Here is a tiny trained network, its code and every weight. The questions are about switching its units off for an input and a class, where a switched-off unit gives its printed mean instead of its output.

import numpy as np


def w(rows, s, z=0):
    codes = np.array(rows[::2]) - 128.0
    scale = np.full(codes.shape[1], s)
    scale[-1] = z or s
    return codes * scale


def norm(h):
    return h / np.sqrt((h * h).mean(-1, keepdims=True) + 1e-5)


def f(y):
    return y / 2 * (1 + np.tanh(0.7978845608 * (y + 0.044715 * y**3)))


def log_softmax(a):
    a = a - a.max(-1, keepdims=True)
    return a - np.log(np.exp(a).sum(-1, keepdims=True))


def net(x, mask):
    res = np.array(x, float).reshape(1, 6) / 4 @ E
    u = 0
    for l in range(2):
        y = f(norm(res) @ A[l][:, :-1].T + A[l][:, -1])
        res = res + np.where(mask[u : u + 4], y, B[l][:, -1]) @ B[l][:, :-1]
        u += 4
    return log_softmax(norm(res)[-1] @ U[:, :-1].T + U[:, -1])


A, B = {}, {}
E = w([
[1,130,125,172,156,112,162,105],'x0',
[151,145,219,126,149,122,130,69],'x1',
[111,73,176,86,152,210,174,194],'x2',
[124,131,134,132,116,140,112,130],'x3',
[110,148,124,105,132,167,99,111],'x4',
[109,69,114,81,86,80,82,122],'x5',
],0.0066)
A[0] = w([
[90,78,147,76,101,71,71,151,8],'0.n1',
[141,128,255,121,170,97,108,73,2],'0.n2',
[102,64,130,50,123,78,85,98,43],'0.n3',
[151,191,112,115,116,112,130,154,10],'0.n4',
],0.0084,0.0046)
B[0] = w([
[112,193,145,203,208,204,201,157,179],'0.n1',
[29,148,1,68,98,121,153,239,250],'0.n2',
[184,198,130,174,216,182,185,114,213],'0.n3',
[42,27,185,186,153,196,145,98,97],'0.n4',
],0.0092,0.0024)
A[1] = w([
[98,9,187,74,124,218,208,141,8],'1.n1',
[5,62,153,193,172,107,117,127,30],'1.n2',
[1,125,208,195,174,102,132,132,1],'1.n3',
[9,68,114,181,169,126,96,61,7],'1.n4',
],0.0057,0.003)
B[1] = w([
[124,144,79,173,36,60,153,9,255],'1.n1',
[172,121,150,96,114,166,89,153,229],'1.n2',
[185,87,155,116,148,134,101,152,243],'1.n3',
[174,127,157,107,124,118,87,138,203],'1.n4',
],0.014,0.0019)
U = w([
[107,117,116,139,103,80,118,7,254],'0',
[63,123,57,65,142,116,121,235,136],'1',
[223,72,196,60,152,143,53,155,69],'2',
[138,178,157,183,216,188,187,119,21],'3',
],0.012,0.0038)

Each question gives the input, the list of numbers given to net, and the class t.
The units are the neurons (one row each of A and B). Each row of codes is followed by its name. A weight is (code - 128) times the scale printed after its matrix; where a second scale follows, it is the last column's (A, B and U).
mask holds one flag per neuron, layer by layer. A switched-off neuron (its flag False) gives its mean, the last column of its row in B, instead of its output. The means were averaged over made-up inputs and are rounded, as every weight is.
A unit's drop is (log p(t) with every unit on - log p(t) with that unit switched off) / (log p(t) with every unit on - log p(t) with every unit switched off).
The circuit of an input: a set's keep is (log p(t) with only the set's units on - log p(t) with every unit switched off) / (log p(t) with every unit on - log p(t) with every unit switched off). Starting from all 8 units, units are removed one at a time, each time the one whose removal leaves the highest keep (on an exact tie, the one counted first), for as long as the keep stays at least 0.8.
circuit, biggest first: the units of the circuit, biggest drop first
unit that matters most: the unit with the biggest drop
k most important neurons: the k neurons with the biggest drops, biggest first
top k neurons in layer l: the k neurons of layer l with the biggest drops, biggest first
drop when u is switched off: that unit's drop, to one decimal
input [2,-5,7,2,-8,1], class 0: circuit, biggest first : 1.n1
input [7,5,6,6,4,-6], class 2: circuit, biggest first : 1.n3, 1.n2, 0.n3
input [-8,8,-5,-1,2,-2], class 1: 3 most important neurons : 0.n2, 1.n1, 1.n3
input [8,-3,7,-3,1,-5], class 2: 2 most important neurons : 1.n3, 1.n2
input [-4,-2,2,-6,-7,5], class 3: top 2 neurons in layer 0 : 0.n1, 0.n3
input [0,8,-7,-6,3,-3], class 1: 2 most important neurons : 0.n2, 1.n1
input [2,-1,8,-3,7,-7], class 0: circuit, biggest first : 1.n1, 0.n3
input [-4,5,-2,2,1,7], class 3: 2 most important neurons : 0.n3, 0.n1
input [6,-4,4,6,6,-5], class 2: top 3 neurons in layer 0 : 0.n2, 0.n3, 0.n1
input [5,6,-5,8,-1,-4], class 1: circuit, biggest first : 0.n2, 1.n1
input [8,7,6,3,0,5], class 2: 3 most important neurons : 1.n3, 1.n2, 1.n4
input [-8,8,3,6,2,5], class 1: 2 most important neurons : 0.n2, 1.n3
input [-7,7,7,-5,4,-5], class 0: circuit, biggest first : 1.n1, 0.n3, 1.n3
input [7,-4,1,3,7,-4], class 2: unit that matters most : 0.n2
input [7,-6,5,3,3,-2], class 2: 2 most important neurons : 0.n2, 1.n2
input [6,2,8,-2,-4,-3], class 0: drop when 1.n1 is switched off : 1.4
input [-1,5,6,-1,5,2], class 0: drop when 1.n1 is switched off : 1.0
input [6,-1,-1,-3,0,4], class 2: drop when 0.n1 is switched off : 0.0
input [7,3,-4,-2,2,-4], class 2: drop when 1.n3 is switched off : 0.1
input [-5,7,2,-5,8,4], class 1: unit that matters most : 0.n2
input [-2,2,2,1,-3,3], class 3: top 2 neurons in layer 0 : 0.n3, 0.n1
